Each row comes from the steps of one path. Every step used is in the known rows, and no mark comes twice. Write the path behind each row, first mark first.
Known rows
zelu-fenalaz-meza-zitaso-zaro-nata-gulos-ridufid: [  71  248  177  213  -98  -41 -251  283  -40   13  161  -51  -93   35
  204  -16  417  -79 -282 -116 -179   96  112 -181 -226  190 -115  134
   73 -158   73  -69 -109 -113  160   42  105  202  439  125  -17   20
  135  223  -61   58  255  248  -33  325 -134 -362  145  239 -255  -28
 -293 -295  -34 -403  119  -30]
noliv-gulos-ridufid-meza-zitaso-zaro-zelu-fenalaz-kuvos-nesi: [-170  245  117  167  134  -60  103 -265   31  -32  458  -56  158  144
 -182  187    7  342 -154   93    4   66   10  205 -171   42   18 -150
  -93  -64    1  -33  309   73  163 -350   10 -217 -195  243  154  286
   72 -104 -253 -108 -232 -203  273  161 -191   58  288   13  -47  105
 -106 -125 -238   60   92  326]
nata-meza-zaro-zitaso-fenalaz-kuvos-nesi: [ -47  227   82   -3  -51   29   33 -173  149 -247  164   84  308   46
  -56  312 -133  218 -212  252   24   22  220  198 -210  -40  269  -78
  -81   52  -85  -99  278   80  219 -296 -161 -102 -522   -5   67  281
 -128  -68 -108 -245 -182 -203  293  -69  -66  153  -19   36  130   42
  -80  -96  -31  299   16   16]
zelu-fenalaz-kuvos-nesi-gulos-ridufid-noliv-meza-zaro: [-134 -167   80  388  191   -8  148    7 -115  231  -76  -24   64 -199
 -222  144  -69  254 -121   23  164   89  -28   61 -162  -90 -210 -302
  165  215 -208   78   65 -144   22 -187  -60  -80   23   63  199 -185
  307 -269 -150  -24  -29  126  -50 -189 -120 -273  -36   62  387 -267
 -111  -33  112 -319  175  205]
gulos-noliv-ridufid-nata-meza-zaro-zelu-fenalaz-zitaso: [ -70  135 -269   14   -7 -217   74 -139   81 -336  -22  -25  -72 -372
 -108   23  -36   40  107  -13  -18  202 -196  112   19 -146 -266  208
  -49 -221   56 -183 -313 -147 -126   18   87 -318  270  127 -124  -26
  386  -22 -110   73   27 -124  109  265   99  167  234 -239  229  116
 -389   51  -91  163   43  201]
noliv-meza-zaro-zelu-fenalaz-zitaso: [ -80  136 -356  200   52 -118   67  -89  -18 -308   64  -58 -173 -260
 -128  161    1   58   88   86 -144  104 -207  121   99  -95 -217 -119
 -101  -13  140 -138 -142 -275  -86   52  216 -391  135  -54 -104  141
  313 -135 -141   29 -181 -188  127  309  166  146  193 -288  244   25
 -214   74  -22   44  230  316]
nata-gulos-ridufid-meza: [-320  176  -43  -28 -185   96 -288   49  -75  234  114  112  -93  108
   87 -162   -6 -304   75 -233  114  423  -21 -164 -208   88   18  176
  360 -122  -54 -145  -20  -54 -103  266  224  309  487    6  -20  319
 -158  278 -454  439  113 -119  -68  153 -106 -266  248  213 -137  -63
  219 -229  200 -529  -24  100]
nesi-nata-gulos-zaro-zitaso-fenalaz-kuvos-zelu: [ 202   51 -160  -41  -45 -154 -167 -223  153 -236  146 -201  114   65
  -17 -200  133   60 -196  -76  -35  109   75  -93  -77 -124  299   30
 -239   86  144  -79   93  311  -62 -129   88  116 -404   21 -350  119
 -137  163  -58   94 -157  -37   72    5  170  138 -398 -208 -266   28
  430   94  -33  144  -23  -19]
kuvos-zelu-zaro-fenalaz-zitaso: [ -35  180 -116   97  -42 -113  -10  -62  195 -307  118 -143  -12 -101
 -207  -61 -158 -186   45  -23 -281   57   13  201  261   38 -272 -126
 -123   75   30   36 -217 -201 -246  -29  133  -84    6 -233 -241   13
   35 -117  -15 -103   52  -83  100   48  122  409   65 -186   56  -93
    6  -31    3  163   56   16]
ridufid-gulos-noliv-meza: [-292    0   12  -53  -52  279  -40   -7 -132  174  -69  165 -269  -10
 -130   20 -232   43  302 -125   41  201 -217 -133  175   -6 -226  347
  340  119  -88  178 -144 -106 -108  392   48  122  526 -107  307   87
  -76  123 -273  524 -151  -78 -425 -311  -88 -347   84  163  -24  217
  207  -29  305 -519  192  204]
zaro-nata-meza-zitaso-kuvos: [-154 -448   64 -191  136  -16  -63  176  111  195 -285  224 -196  204
  259  178   70  -80  -10  -93   46  -47  -68 -120   45 -250  170  -85
  -55  198   57    5 -219  -60  240   60  -90  -25 -254 -252  109   74
 -256  -83  199 -174 -237  207 -137  126  106  -72   76   64  317  -90
  -86   47   -8  124  -80 -349]
gulos-noliv-ridufid-zelu-fenalaz-zaro-nata-meza: [ -38   59  -68  -62 -104   53  -26  142  216  134 -222  152   75  -58
   44 -327 -267 -194  182   66  228  -44   31  -37 -100   62   17  326
   92   72 -354 -207 -208  -82  -26   94  -15  172  -17  -43   21  131
 -184  245  224 -216  172  174 -179  311 -100   17  218  -74  -35   35
 -185  -25  118  125   37  -67]
meza-zitaso-fenalaz-zaro-nata-gulos-noliv-ridufid-zelu: [-100  154 -145    7  218 -269  274   53  -56   40  228   -7  -43   28
  267 -143 -225 -237  178 -227  -56  233 -142   20  238  192  -91   58
  474 -249 -118 -112 -316   93  234 -106  280  261  231  336 -153 -116
  265  457   22  119   85    3   86   56  133 -452  132 -108  271 -195
 -100  -35  -27  174  -27  -97]
nata-gulos-zaro-fenalaz-zitaso: [ -67  229 -170  202  -33  -54 -223   37   35 -356   77   46    6  -89
  101  -51  -11 -193 -271  -56 -315  185   42 -142   94   74  -66  -67
 -157 -210  222  -64 -463 -271  -26   95   -4 -121  148 -260 -247  -25
  -31  -14 -127  -66   96  168   90  189  191  236  209   20   78 -164
  -82  -50  -18  216  102  -32]
nesi-gulos-ridufid-zelu: [  16  242   17  -14    9  -44   71   46 -347 -131  299  183 -242 -155
   38 -202  -29 -250    7 -183   44   69  122 -161  259  183  -84 -105
   86 -168 -231  -31  -69  122  -20  127  298  480  223  275 -266  -23
 -125   11 -158  434   82  -21  -14   78  197 -402  312  -23  -87 -245
  265  -77  457 -276  132    0]
fenalaz-meza-zitaso-kuvos-zelu-zaro-nata-gulos: [ 280 -137   84   74  105  149 -123  415 -223  255 -349  -96  -47  320
  279 -229  175 -190   50   22 -251 -155  -56  -14  -42  295  191 -140
    3   35   33   22  -83  -23  140  121   55  -45   21 -136 -169 -115
  124  186  271 -267   98  299   20  -50 -210   44 -150  141 -284  100
 -191  154 -198 -120   64 -172]
kuvos-nesi-gulos-zaro: [  20   14   -8  148  201  246  -80   14 -316  -58  -30  231   20  121
   67 -106  106  122 -464  102  -55  -79  298 -233  -30  162   -1 -206
 -321 -191  201  189   37  126 -197  227 -233 -191  -65   22  -52 -341
 -223 -272   41 -151  170  269 -253 -170 -138 -100  114  266 -135   43
  299  -42  152  135   25  164]
zaro-nata-gulos-fenalaz-meza: [  18  170 -149 -145 -247  -95 -529  255 -106  139  -48  132 -243   11
  455 -303 -100 -209   71 -130 -374 -201 -168 -288   29   82  176    7
  -75  243  175  100   61 -336 -118  336 -155  111  196 -156  184  322
 -287  -37  248  254  165  -74   77   73  369  181  -21  104 -314  271
 -135  147   59 -247  -38 -284]
nesi-gulos-fenalaz-zitaso-meza-zaro-zelu: [ 127 -169  -60 -285   -6 -170    1  -14  -74  154  -65   -6  196 -251
   69   68  196 -180  118  170   33   41   55   73  252  -15  -19 -144
 -196 -238  -90  114  -32  146 -347   20  264 -300  129   27  -54 -104
  -66 -208  -54  226  -37 -404  206   54  203  237   13 -165    6    6
  206  359 -157   67 -107  202]
nesi-nata-gulos-noliv-ridufid-zitaso-meza: [-280 -188  -36 -187   20  201 -251  -23   54  108 -146  129 -114  -69
  -18   79   27 -394  156   50  328  288 -378 -128   -9  -81   93  319
   85 -157  111   -6 -453  -48  315  288   63  165  383  114  -77  157
 -470   51   41  431  151 -323   23   34 -104 -236  -52 -191   98   96
  233  -47  188  -40 -397 -233]
noliv-ridufid-nata-meza: [ 120 -143   22 -249  -67  161 -201  -48   66   23 -341  255  -25 -356
 -107 -189 -359   -5  277   24  269   54 -101 -123 -200 -159  184  364
  159  -50 -272   94 -184 -144 -183   75  -38  195   38   -5  -92   64
 -321   89  180  141  185  -53  -84  147  -46  -48  354   80   40  182
  -57 -163  327  -55 -183 -371]
zelu-zaro-fenalaz-meza-zitaso-kuvos-nesi-gulos: [ -75  -92  327  -37  150  212   86  113 -224  132 -127  174  -91  243
  156  -36   63   27   24   57 -103 -346   82   26  120  322  106 -401
 -362  158  351  213  150  -67   14  -16 -290 -154 -213  -39  143 -178
  -63 -555  228 -147 -169  170  111 -526  -64   34   22  -19   45   89
  135  238  127  -28  -45  -89]
nesi-nata-gulos-fenalaz-zelu-zaro: [ 380    9  -50   54 -105   96  134  118 -152  125   58 -307  -24 -154
 -196  -71 -135  -10  115   30  -28 -461  -42  256  235   22 -120 -158
  242  102  -53  309  220  -22 -178  175  115  -67   45 -167  -11 -237
  367 -143  229  -21  316  -45  111 -205  -86  395 -178  193 -298  -67
  105  -61  -29   82  -54   27]
fenalaz-zitaso-kuvos-zelu-zaro: [  58 -211  -80  -71  186  -75  227  -13  106  135  -29 -294 -146  161
 -327  -66  -94  -38   90 -103  -40 -126   23  320  212 -120 -311 -190
   28  380 -181  159   99  233 -372   -7  231  -80 -236 -175 -139 -308
   52 -108  122 -168   19  -40 -170 -154 -147  459 -165  -45 -137 -114
  262   -8   21   18  -26   40]
zelu-zaro-fenalaz-kuvos-nesi-nata-gulos-noliv-meza: [-110 -136  161  134 -168  239  -34   17  -65  384 -114  -36  -18  191
  -59   -7 -274  -56  185  -14    2  203 -299    7  148  166  -78  254
  312  200   29  170 -135 -115   50  118   60  -66  371 -308  239  134
   35  116 -171  366  -66  -11 -161 -281 -198  -46 -201  180  -80  191
  -35    9  178 -390   26  209]
nesi-gulos-noliv-ridufid-nata-meza-zitaso-kuvos: [-239 -524  169 -287  216  -42    9   65   84  236 -308  256 -290  151
  286   65   41  -11   31 -285  146   57 -157 -194   23 -261   68  127
   10   56  212   63 -353   41  168   36 -183  -19  -18  -40  164 -181
  -47 -134  121   73 -193  265 -142 -151   85 -168   96   69  383  -55
  -28   85   51   41 -280 -393]
zelu-fenalaz-kuvos-nesi-nata-zaro: [ 228  -86 -178  335 -174  175 -103   21 -137 -239  125  -80   99   70
 -226  221 -160   69 -120  263  -11 -179   92  -56 -178 -116  485   34
  105   53  307  -23  202 -355  -83  -58 -346   76  -96 -303 -108 -310
  -38   63   84 -259  120  157 -136  261 -209 -113 -135  169  -70  -41
 -139 -139   88   29  -17 -105]
fenalaz-zelu-zaro-nata-gulos-noliv-ridufid-zitaso-kuvos-nesi: [ -36   -2  157   53  108  108  165 -114  -21  -84   74  -52  135  377
  -30  232 -116   66  167 -177  -64  -17   31  127 -131  180 -148   36
  125 -189   29    7  123  224  451 -160 -102   17 -120   88   -4 -148
    1   79   13 -215   21  -20   54 -152 -202    3  118  165   54   58
 -329  -60  -56  201  -26 -197]
gulos-ridufid-zitaso-meza-zaro-zelu-fenalaz-kuvos: [-179  -86  -92   54    4 -182   -3 -265   60  -47  317  -71  -71 -256
  -64   35   74  340 -175 -128  190   17  -69  -12 -206 -342  -26   38
 -183  154 -155 -216  -82   38   -6 -146  201   68 -119  229  186  167
  284 -212 -308  184   -4 -100  334  448  167  219  -81 -435  -31 -389
   40   59  133  -41 -207   90]
fenalaz-kuvos-nesi-gulos-noliv-meza-zitaso-zaro: [-421 -189   93   93  343   21   48   35   32  286  142   52 -231   42
  108  150  437  183 -157  176  129  186 -156   59  137  144   -5  -78
   82 -137  243  200   75    5   25 -279    9 -361   62 -162  285   16
   76  -34  149 -178 -287   25 -121 -206  -36 -172   34   68  265  144
   52  -61 -180 -110 -150   51]
zelu-zaro-fenalaz-zitaso-ridufid-gulos-noliv-meza: [-258  157   80  -34 -101  134  -48   21   63  294 -112  -10  -96 -120
 -144   50 -257  -86  163 -113  116  282 -263  -58  221   11 -307  192
  427   89  -66  174 -207 -152 -131  103  132  -18  594 -173  374   77
   59   12 -285  421 -136 -129 -280 -261  -87 -156   81   91  197   -2
   48  -77  191 -487  112  259]
zaro-nata-meza-zitaso-kuvos-zelu-fenalaz: [ -55 -218  -94  -64   21  -82  101  -38  142  -57  -31 -276 -101   20
 -234  167   74  271  122 -133  -79 -220 -181   66  151 -207  -28 -157
 -355  447   24 -155  193 -160  -89  117   66    8 -360  124  -15  199
    9  -74   23 -124 -171   56 -227  161  -26  -45  -89 -329 -105  254
  149   64  108  203  312   33]
meza-zitaso-fenalaz-kuvos-zelu-zaro-nata-gulos-noliv: [-124  -65   87 -195  -44  -16  154  153  -20   43  -14  -98  -70  308
  213 -130  178  -39  -83    9 -140  160   24   85  132  121 -100  375
   45 -161   -3 -105 -311  258  -47  251  -51   21  361   66   35  -74
  296  377 -139  -25  161  271 -147 -370 -185  -39 -470  152 -301  222
   18   42 -223   11  -76  131]
kuvos-zelu-fenalaz-zaro-nata-gulos-noliv: [ -68  -72   66 -122 -131  153  192  153  -91 -112  -70  -13 -169  271
   64 -203  161  -35   68  -54 -207   68   81  -24   10  190 -264  549
  -52 -194  -88 -230 -232  134 -133  412  -79  197  398  154  -49 -222
  185  449 -213    9  310  392 -316 -293 -185 -131 -246  153 -537  285
  100   -5 -102  -36   52  188]
zitaso-ridufid-gulos-noliv-meza-zaro-zelu-fenalaz: [ -25   40  -58  -76 -111  -38  295 -108 -117  103   27 -245  163 -459
 -284  305   56  323  174  -20  160  -32 -103  159  144 -136 -249  -50
   58   15 -225  -45  140  -98 -294  -11  330 -151  293  250  308  -60
  444 -121 -378  234  -77 -206  -31  -18  -52 -186   12 -251   28   34
   39   39   56  -98  254  452]
noliv-ridufid-zitaso-meza-zaro-nata-gulos-fenalaz-kuvos-nesi: [ -32   58  272  189   19  101 -194 -116   79  -77  135    6  157  270
  100  200 -214  130 -214  -57 -108   61   75   44 -300   66   89  -55
  -73    5   49  -37  240  -14  368 -233 -134 -115 -226  216   92  232
  -66  -95    7 -213  107 -224  337  102 -178  -20  115  133   26   64
 -210   -6 -136  238 -261 -201]
zelu-fenalaz-kuvos-nesi-nata-meza-zaro-zitaso-ridufid-noliv: [ 101  291   62  129  -22   -5  150 -216  -12 -103 -236  223  200 -453
 -167  -37  -23  -93 -185  232  588  106  103  -45 -271  -85  108 -149
  167 -354 -425 -304   44   17  344 -373 -225  122  -12  136 -125   51
 -119  -68  -70  -57 -112  -26   64 -185  139 -146 -225    4  500 -312
 -165 -214 -109  -78 -195  -39]
fenalaz-zitaso-kuvos-nesi-nata-meza-zaro: [  74 -306   52   30 -120   79  -99  268   52   59 -466  116  281 -244
 -198  198  -41 -240  -40  287  277  101   15  248 -128 -209  137  -73
    4  128 -180  121 -103 -128   48  -92  -83 -269 -232 -331  -84 -135
 -158 -303  199 -292   97   20   27  -92 -190  -13  103  183  298   72
 -263    3  -11  196   51   34]
zelu-fenalaz-kuvos-nesi-gulos-noliv: [-339  -22  183 -202  -81  228  251 -108 -230 -202  143  243 -358  213
   29 -100   39  207  -15   -5  -38  -36  161   38   74  148 -231  359
 -270 -108   71 -142  -92  184 -155  388 -331   70  270  256  174 -108
  150 -151 -230  138   76  293 -176 -631 -138 -133 -221   74 -337  376
  259   93  194  -71 -123  267]
nata-zaro-zelu-fenalaz-meza-zitaso-kuvos-nesi-gulos: [ -45 -111  112  -16  208  131   62   75 -290   17  -20  144 -115  289
  191   35  170  102   45   80  -94 -342   41 -107   44  257  294 -337
 -415  -14  497   65  222  -73   10  -24 -309 -205 -192   18   71 -213
   -9 -437   79 -127 -326  133   62 -288   18  -20   53  -71   28  136
   96  336   97  -52   50  -34]
nesi-gulos-fenalaz-zaro-nata-meza: [  85   17  102  -76 -189  282 -220  222  175   97 -395  280   12   12
  210 -361 -125 -194  -14  201  179 -242  266 -200 -200   94  205  186
 -190  133  -85  -60  -37 -148 -164  200 -186   31  -79 -237   84  183
 -410   10  377 -325  144  206 -133  198  -55  127  218   68 -139   26
   43   44   79   76  -61 -229]
kuvos-zelu-fenalaz-zaro-zitaso: [ 179  169 -190  263  -15  217   98 -256  261 -382  -96   75  165  -88
 -226  -69   86   17  -63  -91 -137 -139  362  -79  -50 -116 -215  257
 -131   17  -45 -208  320   12  -42  -16  101   72 -236   40  -97  -54
   48  176 -167  -24  -58  -94 -107  142   68  138  -47 -355  -25 -227
  190 -178  -84  237  -33  -54]
nata-meza-zitaso-fenalaz-zaro-zelu: [  69   -9 -113 -213  121 -209  346  -60  205  -22   82   45  269 -106
   99  -16  100  -86  215  276   99  -61   67   92   60   17   68   64
  -81 -233  -23  117  -33  102 -282 -251  332 -154 -135  -92    1  -93
  -69  161 -127  -33 -178 -364  215  242  367  282   94 -241  106 -310
  246   37 -215  219  -45  135]

Which path is each row?
[ 113  -32  119 -138 -256  223  137   84 -209  -55 -139   56   20  182
   11  -36  154 -224  102  -29   -7   50   32   72  140  169  -90  510
  159 -347    7  -57 -170  283  220  333 -147   57  367  -90 -103 -278
  156  253 -144  245  158  202 -148 -554 -206   34 -345  334 -361  304
  -73   12 -115    5  -75  126]	fenalaz-zelu-zaro-zitaso-kuvos-nesi-nata-gulos-noliv
[  44  355  146  181  166  -65  307 -219 -193 -160  171  184  -69  -71
  -92 -216  148  -19  -84 -144  226 -139  330 -158  -90  182 -253 -111
  102 -362 -215 -124  -16  277  277  -30 -314  387  158  194 -206 -382
    6    0  -99  155  -38  232 -121 -320  131   -4  -89  199  113 -447
   30 -134   13 -312   35 -116]	fenalaz-zelu-zaro-zitaso-kuvos-nesi-gulos-ridufid-noliv
[ 310   79   48   20 -131   40  -11   39   15   94 -227 -157  -62  123
  132 -221   34    4  -57    9 -192 -254  311   17   64  141 -184 -197
 -105  255   48  -12  175  132 -266  139  -69  -92    8  -52   -7  -84
   35   39  616 -359  219  197 -169  123 -194  146 -141  -44 -191   41
 -144  144 -203   56  -29  -99]	nesi-gulos-fenalaz-zitaso-kuvos-zelu-zaro-nata
[ 112  157 -131  108  244 -198  347  123  -14  233  214 -378   60 -146
 -173   74   14   59   62  117   88 -238 -222  242  220   42 -128 -332
  451   -4  -51  266   -2   14   47  -87  148  -22   70  -94   38 -204
  491   32   -2  -12    9  -42   96 -185   -1  261 -220   97  171 -372
   27 -183  -69 -110  197  139]	nata-gulos-ridufid-noliv-meza-zitaso-fenalaz-zelu-zaro
[ 383  115    0   62 -119   71   -6  -73   49  150  -64 -217   81   78
  -65 -289 -206  168  -75   69 -195 -279  363  107   -6   -8 -167 -128
    9  328 -238   68  165  182 -325  100   -9   12   12   43   73   51
   22  121  524 -346  280  189  -97  177 -329  162 -143  -18 -374   60
  -83    5 -264   53    8  -20]	noliv-gulos-fenalaz-kuvos-zelu-zaro-nata
[ -32 -335   70   38  -29  121 -176  268  -24  164 -329  -10  248 -337
 -194  289  256 -292 -167  219  281  239 -117   53  -93 -222   17  -26
   56  -34 -122  147 -227 -112   99   61  132  -11  185   -5  -29 -163
 -157 -178  -22  101  343 -166   64   25 -218 -275  -31   -2  202 -180
   31 -119   39  -30 -113  -22]	nesi-nata-gulos-ridufid-zitaso-meza-zaro
[ 148 -129 -264  311   22 -119 -156  139  -79   17   84 -123  159  123
  -76  220 -197 -174   44   51  -44  -93 -224  -83   34  -88  483 -135
  271   71  423   85  121 -405  143 -226 -263   29  -96 -258 -106 -342
  -38   42  198 -139  -24   17 -118  317  -55 -224  -17   81  281  -52
 -384  -36   32   51   29 -226]	noliv-ridufid-zelu-fenalaz-meza-zitaso-kuvos-nesi-nata-zaro
[ 291  319  -52  261  -97   70  212   61   -8 -112    1   24   12 -121
   -2 -196  -20  138 -115  141 -159 -246  304 -118 -251   69 -235   21
   55   89 -162 -190  -21  -99  -44   70  -46  266  101  258   76 -131
   84  326  350 -313  380  411  -88  539 -160 -253  307 -110 -192 -304
 -247 -224 -207   47  246  116]	noliv-gulos-ridufid-zelu-fenalaz-zaro-nata
[   2 -133  376  -82   87   45   53   30   39 -106  -80  197   73  231
  -88  421    7   57  -60   40  -71   45  -45   25  -70  -32   23  -29
 -108  -61   43  153  206  -28  297 -169 -184  -46 -317   57    0   -3
 -342  -96  -61  -78  -76 -160  -52   30  -88 -147  347  335  179  129
 -219 -222  -19  118   37 -115]	gulos-ridufid-nata-meza-zitaso-kuvos-nesi
[ -57  -24   46   61   77  -53  181  -98  -17 -100   38  -16   55  179
 -123  499  -53  143   82   40 -156   51  -94  167  -11   28  -92 -246
  -74   75   94  -30  232  -39  225 -202  -24 -311 -316  -56   22    0
  -74 -142 -101 -121 -292 -203   67   50  -20   87  273   75  231  109
 -264   52  -69  142  258  181]	noliv-meza-zaro-zelu-fenalaz-zitaso-kuvos-nesi
[ -70 -256   46 -260  170 -246 -177   38  166    4   15 -128 -165  244
  -41  -39   81  -66  162 -417 -212  -57 -206  -81  245 -213   -1 -140
 -295  318  152  219  205   69 -101    0   47  109 -359   45  -94    8
 -293 -157  -47  172 -289 -200 -178 -164  296   28  -18  -72  -98  175
  403  213  -26   14   90 -198]	ridufid-gulos-fenalaz-meza-zitaso-kuvos-zelu
[  99  101  120   28 -141  -38 -187   -7  -48  131  148  -45 -262   39
  411 -218 -193   90 -404 -239    8  -75  119 -180 -157  -88  184  -91
  114  140  -82 -181   53   39   21 -109  102   82    1   60  183  233
  234  -10   20  -17  120  121  349  204  160  194  -81   82 -161 -380
   35   49  -39  -40 -406 -250]	zitaso-ridufid-zelu-zaro-nata-gulos-fenalaz-kuvos
[  64 -174   64  -14   96 -165 -233  -80  194  -64  211 -238 -149  269
   82 -232  145  112 -124 -234 -220   27   24  -45   21  -41   89  -34
 -300  125   71    9  255  170 -154 -168  125   26 -331   87 -189  208
  -47   91   32 -123  -91  -39   27   59  165  123 -198  -68 -346  171
  342  156 -183   89 -157 -174]	meza-zitaso-zaro-nata-gulos-fenalaz-kuvos-zelu
[ 103  -78   29   42  143 -223  178 -138 -117  163  -18   30  256  -94
   -7   56  111  -74  195    4  100  189   83   39   53  111 -185 -188
   32 -293 -153  112   -9  246  -78 -295  239 -235  137  -28  -80 -243
   60 -106 -209  200 -272 -253   96   21  192   63  116  -26  273 -203
 -128  251 -106 -245  115  242]	fenalaz-zitaso-kuvos-nesi-gulos-ridufid-noliv-meza-zaro-zelu
[   1   87 -213  -21 -163 -190 -134   69   90   95 -171    8  263 -261
  228  -47  -10    3   78   90 -104  114  119   26 -156  -40 -153   49
  221   43 -121   -4 -159  -33  -66  -13 -112  103  251   79  226   11
   86  185  460 -213  392  101  -27  173  -24 -309 -180 -181  243   48
 -591  -10 -131   25  -36 -132]	gulos-noliv-ridufid-zitaso-fenalaz-meza-zaro-nata
[-193 -115 -116   15  106 -146   52 -203   49   13  291  -20 -178 -179
   43  -66   95  404  -91   -7  183 -110  -98   70  -93 -206  176  -16
 -200  133 -103 -184  -15  -20  -52 -211  153 -130 -292   20  177  244
  313 -163 -117  -73 -240   21  290  322  198  330  -58 -349  -49 -149
   44  126   16   80 -172   57]	nata-meza-zitaso-zaro-zelu-fenalaz-kuvos
[ 216 -346  -51 -289   -3 -110 -120 -161  232  -31 -290  -96  169  -28
 -236  -33  101  -43  151 -266   -1   87   70  -95   76 -295   35   91
 -176  145 -190    3  211  310 -182 -103   95  189 -450  -36 -282  -94
 -369   98  -24  136 -171  -99 -254  -44  130  157  -87 -160  -69   91
  271  122   55   93   50 -260]	ridufid-nata-meza-zaro-zitaso-kuvos-zelu
[ -17   82   63  -53 -309  260 -210  -17  121 -162 -249  233  240 -189
 -110    7 -185 -212   62  402  511   20  -74   60 -192  -59  528  173
 -143   84   57   63  -49 -142  222  -26 -115  -74 -214 -340  -79  467
 -581 -149  216  -59  -97 -272  142   58  -64   36   51  -23  109  210
  -45 -101  238  171  -60 -161]	ridufid-zitaso-fenalaz-kuvos-nesi-nata-meza
[-113  173  195   58   31   36   87  -38    6 -124  194   54   63  349
  170  281  -61  238 -145  246 -182  104  -60  108 -133  180  205  -34
  -17  -28  177  -49  131   -4  362 -177 -198 -148 -218   79  136  322
   28  126  -84 -183 -175  -78  201  -90 -107 -116  -88  156   71  200
 -201  -52 -159  110   49  137]	zaro-nata-gulos-noliv-meza-zitaso-fenalaz-kuvos-nesi
[ 254  445 -379 -171  -25 -168   67 -170  -19 -382  386 -107  219 -277
   34  152  198  202    7  160 -117 -286   80  -78  129   42  233 -203
    6 -376  257    2  214  169  165   10 -167  133 -314   91 -143   37
   91   51   16   79 -144  -34  206 -139  373  160 -123 -116   29  -14
  198    7   11  334  288   72]	kuvos-nesi-gulos-zaro-zitaso-fenalaz-zelu
[-186  -19 -102 -182   91 -381 -103 -207  335 -103  404 -212  -69  169
  -70 -113   37   71  -22 -176  -48  256 -111   38  -22 -221   81  -36
 -147  204   63  -28  133  213 -192 -204  192  229 -353  180 -176  350
 -107   84 -280  163 -214 -244   78   88  255   24 -224 -253  -77  -14
  497   -5   45  -60  -44   81]	gulos-ridufid-meza-zitaso-fenalaz-kuvos-zelu
[ 287  107 -150 -170 -205 -138 -247  149  -47   61  152 -214   17 -187
  167  -27    0  -61  125 -136 -126 -165 -135 -123   12   -5  110 -165
  246 -307    7    5  257  -78   31   60   34  168   51  101  -31  168
  215   49  -51   92  199  -23  237   13  322   46   46  193 -137   19
   56   60 -102   38   24  -37]	zitaso-ridufid-meza-zaro-nata-gulos-fenalaz-zelu
